Below are the code and all the weights of a small trained network. Each question names an input and a target symbol and asks about switching units off, where a switched-off unit gives its printed mean instead of its output.

import numpy as np


def w(rows, s, z=0):
    codes = np.array(rows[::2]) - 128.0
    scale = np.full(codes.shape[1], s)
    scale[-1] = z or s
    return codes * scale


def f(y):
    return y / 2 * (1 + np.tanh(0.7978845608 * (y + 0.044715 * y**3)))


def softmax(a):
    e = np.exp(a - a.max(-1, keepdims=True))
    return e / e.sum(-1, keepdims=True)


def log_softmax(a):
    a = a - a.max(-1, keepdims=True)
    return a - np.log(np.exp(a).sum(-1, keepdims=True))


def net(x, mask):
    ids = ['ΔΘΞΦΩαγεζημπστψ'.index(c) for c in x.split()]
    T = len(ids)
    res = E[ids] + P[:T]
    u = 0
    for l in range(2):
        r = res
        for j in range(3):
            rows = slice(2 * j, 2 * j + 2)
            q, k, v = (r @ M[l][rows].T for M in (Q, K, V))
            z = softmax(np.where(np.tri(T) > 0, q @ k.T / 2**0.5, -1e9)) @ v
            o = O[l][rows]
            res = res + np.where(mask[u + j], z, o[:, -1]) @ o[:, :-1]
        u += 3
        y = f(res @ A[l][:, :-1].T + A[l][:, -1])
        res = res + np.where(mask[u : u + 4], y, B[l][:, -1]) @ B[l][:, :-1]
        u += 4
    return log_softmax(res[-1] @ U[:, :-1].T + U[:, -1])


Q, K, V, O, A, B = {}, {}, {}, {}, {}, {}
E = w([
[24,52,252,112],'Δ',
[132,130,131,82],'Θ',
[176,152,201,11],'Ξ',
[107,57,146,177],'Φ',
[110,53,16,168],'Ω',
[98,107,134,84],'α',
[151,84,116,66],'γ',
[51,205,38,111],'ε',
[125,156,134,101],'ζ',
[114,109,103,113],'η',
[182,112,121,87],'μ',
[113,125,155,131],'π',
[28,105,203,116],'σ',
[165,135,145,115],'τ',
[118,50,129,126],'ψ',
],0.011)
P = w([
[140,156,139,169],'0',
[156,91,137,49],'1',
[140,83,134,37],'2',
[122,83,127,42],'3',
[108,71,118,47],'4',
[95,63,113,47],'5',
[80,61,107,46],'6',
[70,62,107,42],'7',
[55,52,103,50],'8',
[43,55,103,44],'9',
[23,48,94,57],'10',
[14,55,90,41],'11',
[5,59,92,46],'12',
[2,58,92,45],'13',
],0.0061)
Q[0] = w([
[177,57,95,75],'0.h0',
[152,157,108,243],'0.h0',
[116,203,78,254],'0.h1',
[163,199,42,212],'0.h1',
[134,69,62,100],'0.h2',
[34,99,142,127],'0.h2',
],0.029)
K[0] = w([
[142,117,43,142],'0.h0',
[128,65,170,70],'0.h0',
[207,96,114,187],'0.h1',
[251,145,157,135],'0.h1',
[94,88,38,97],'0.h2',
[42,125,132,149],'0.h2',
],0.029)
V[0] = w([
[148,65,16,157],'0.h0',
[143,141,24,169],'0.h0',
[186,238,88,138],'0.h1',
[17,141,248,112],'0.h1',
[252,40,160,183],'0.h2',
[101,58,47,9],'0.h2',
],0.012)
O[0] = w([
[53,163,148,47,167],'0.h0',
[59,218,125,83,164],'0.h0',
[157,173,63,37,41],'0.h1',
[41,152,249,159,224],'0.h1',
[22,63,119,173,47],'0.h2',
[134,101,255,15,252],'0.h2',
],0.0089,0.013)
A[0] = w([
[143,9,98,92,93],'0.n0',
[178,117,136,197,49],'0.n1',
[160,63,28,131,34],'0.n2',
[170,158,101,135,253],'0.n3',
],0.013,0.0043)
B[0] = w([
[181,175,180,181,255],'0.n0',
[167,160,83,99,129],'0.n1',
[251,176,175,145,131],'0.n2',
[135,62,111,136,186],'0.n3',
],0.018,0.0022)
Q[1] = w([
[125,116,160,119],'1.h0',
[98,146,55,165],'1.h0',
[159,78,250,52],'1.h1',
[108,127,64,135],'1.h1',
[120,84,240,75],'1.h2',
[139,127,149,76],'1.h2',
],0.026)
K[1] = w([
[105,143,117,135],'1.h0',
[91,134,216,71],'1.h0',
[158,183,5,198],'1.h1',
[154,199,245,57],'1.h1',
[129,95,2,218],'1.h2',
[147,167,77,141],'1.h2',
],0.022)
V[1] = w([
[93,156,89,189],'1.h0',
[124,5,116,140],'1.h0',
[193,110,192,57],'1.h1',
[71,152,252,135],'1.h1',
[46,97,90,116],'1.h2',
[41,59,172,41],'1.h2',
],0.016)
O[1] = w([
[63,74,95,104,122],'1.h0',
[184,88,113,246,146],'1.h0',
[201,199,233,106,163],'1.h1',
[144,42,221,80,107],'1.h1',
[138,88,64,148,32],'1.h2',
[250,39,128,138,2],'1.h2',
],0.011,0.016)
A[1] = w([
[211,52,162,80,215],'1.n0',
[64,220,175,66,195],'1.n1',
[112,29,67,135,2],'1.n2',
[128,25,107,254,101],'1.n3',
],0.0056,0.007)
B[1] = w([
[134,100,72,132,166],'1.n0',
[149,86,95,137,254],'1.n1',
[151,207,251,94,136],'1.n2',
[133,141,106,177,145],'1.n3',
],0.015,0.046)
U = w([
[81,115,164,137,197],'Δ',
[206,137,143,209,138],'Θ',
[184,213,185,155,43],'Ξ',
[68,115,191,192,88],'Φ',
[148,138,37,3,249],'Ω',
[227,97,132,145,100],'α',
[206,154,204,90,49],'γ',
[187,179,76,139,199],'ε',
[140,138,90,216,139],'ζ',
[170,81,55,177,149],'η',
[130,207,171,66,2],'μ',
[73,72,6,150,87],'π',
[68,105,91,35,185],'σ',
[67,192,79,134,36],'τ',
[120,2,73,140,72],'ψ',
],0.0036,0.0078)

Each question gives the input, a string of symbols that net reads in full, and the target symbol t.
The units are the heads (2 rows each of Q, K, V and O) and the neurons (one row each of A and B). Each row of codes is followed by its name. A weight is (code - 128) times the scale printed after its matrix; where a second scale follows, it is the last column's (O, A, B and U).
mask holds one flag per unit, layer by layer, with each layer's heads first. A switched-off unit (its flag False) gives its mean, the last column of its rows in O or B, instead of its output. The means were averaged over made-up inputs and are rounded, as every weight is.
A unit's drop is (log p(t) with every unit on - log p(t) with that unit switched off) / (log p(t) with every unit on - log p(t) with every unit switched off).
The circuit of an input: a set's keep is (log p(t) with only the set's units on - log p(t) with every unit switched off) / (log p(t) with every unit on - log p(t) with every unit switched off). Starting from the 12 units with the biggest drops (on a tie, the unit counted first), units are removed one at a time, each time the one whose removal leaves the highest keep (on an exact tie, the one counted first), for as long as the keep stays at least 0.8.
circuit, biggest first: the units of the circuit, biggest drop first
k most important neurons: the k neurons with the biggest drops, biggest first
k most important neurons of layer l: the k neurons of layer l with the biggest drops, biggest first
heads that matter: for each layer, one digit per head in row order, 1 if its drop is at least 0.15 and else 0, layers parted by /
input γ Ω Ω γ σ, target γ: circuit, biggest first => [1.h1]
input μ α ψ μ ψ α σ γ ψ τ ε, target Ω: heads that matter => 011 / 100
input π Δ ψ η σ μ μ α Ξ, target π: 2 most important neurons of layer 0 => [0.n1, 0.n0]
input μ Ω ε η Φ ψ γ Φ α ε τ γ ψ Ξ, target μ: 3 most important neurons of layer 0 => [0.n2, 0.n3, 0.n0]
input τ ψ π ζ ψ π ζ Ω Ω, target τ: heads that matter => 111 / 011
input τ ψ ψ τ σ σ ε Φ Θ ψ, target τ: 3 most important neurons => [0.n3, 0.n2, 0.n1]
input α α Ξ Ξ ε α Φ ζ ζ τ Θ, target Ω: 2 most important neurons => [1.n0, 1.n1]
input ψ μ τ γ, target ψ: 4 most important neurons => [1.n0, 0.n2, 1.n2, 0.n0]
input ψ Θ ψ Φ ζ γ, target ψ: circuit, biggest first => [0.h2, 1.h2]
input ψ τ Φ, target ψ: 3 most important neurons => [0.n0, 1.n0, 0.n3]
input ψ Θ α ψ σ ε Ξ Ξ ψ η, target ψ: circuit, biggest first => [1.h2, 1.n0]
input τ Δ π σ Ξ ψ μ τ ε ζ, target Ω: 2 most important neurons => [1.n1, 0.n2]
input γ Θ Φ γ γ, target γ: heads that matter => 110 / 010
input ε τ π τ ψ η Θ ζ Ξ, target Ω: circuit, biggest first => [0.h1]
input ψ π ψ ε η σ, target ψ: heads that matter => 001 / 011
input ζ Δ Φ Φ π Θ τ, target ζ: 3 most important neurons => [0.n3, 0.n0, 1.n3]
input π π α π γ Φ ε, target π: 2 most important neurons of layer 0 => [0.n1, 0.n0]
input Ω ζ ζ Φ ψ ζ Φ Ω ψ Ξ, target Ω: heads that matter => 111 / 101
input σ Φ Θ Φ τ ε ε π, target Ω: heads that matter => 110 / 100
input ε Ξ π ζ Δ Δ Ω Θ α Ξ ε, target ε: circuit, biggest first => [0.h1, 0.n3, 0.h2, 1.h1]
input ζ ψ Ω ψ ψ Δ, target Φ: heads that matter => 011 / 000
input α μ ζ ψ, target α: circuit, biggest first => [1.h2]
input ε α γ Φ γ, target Ω: heads that matter => 100 / 100
input σ Ξ Φ γ Δ Δ α ε, target σ: heads that matter => 111 / 111
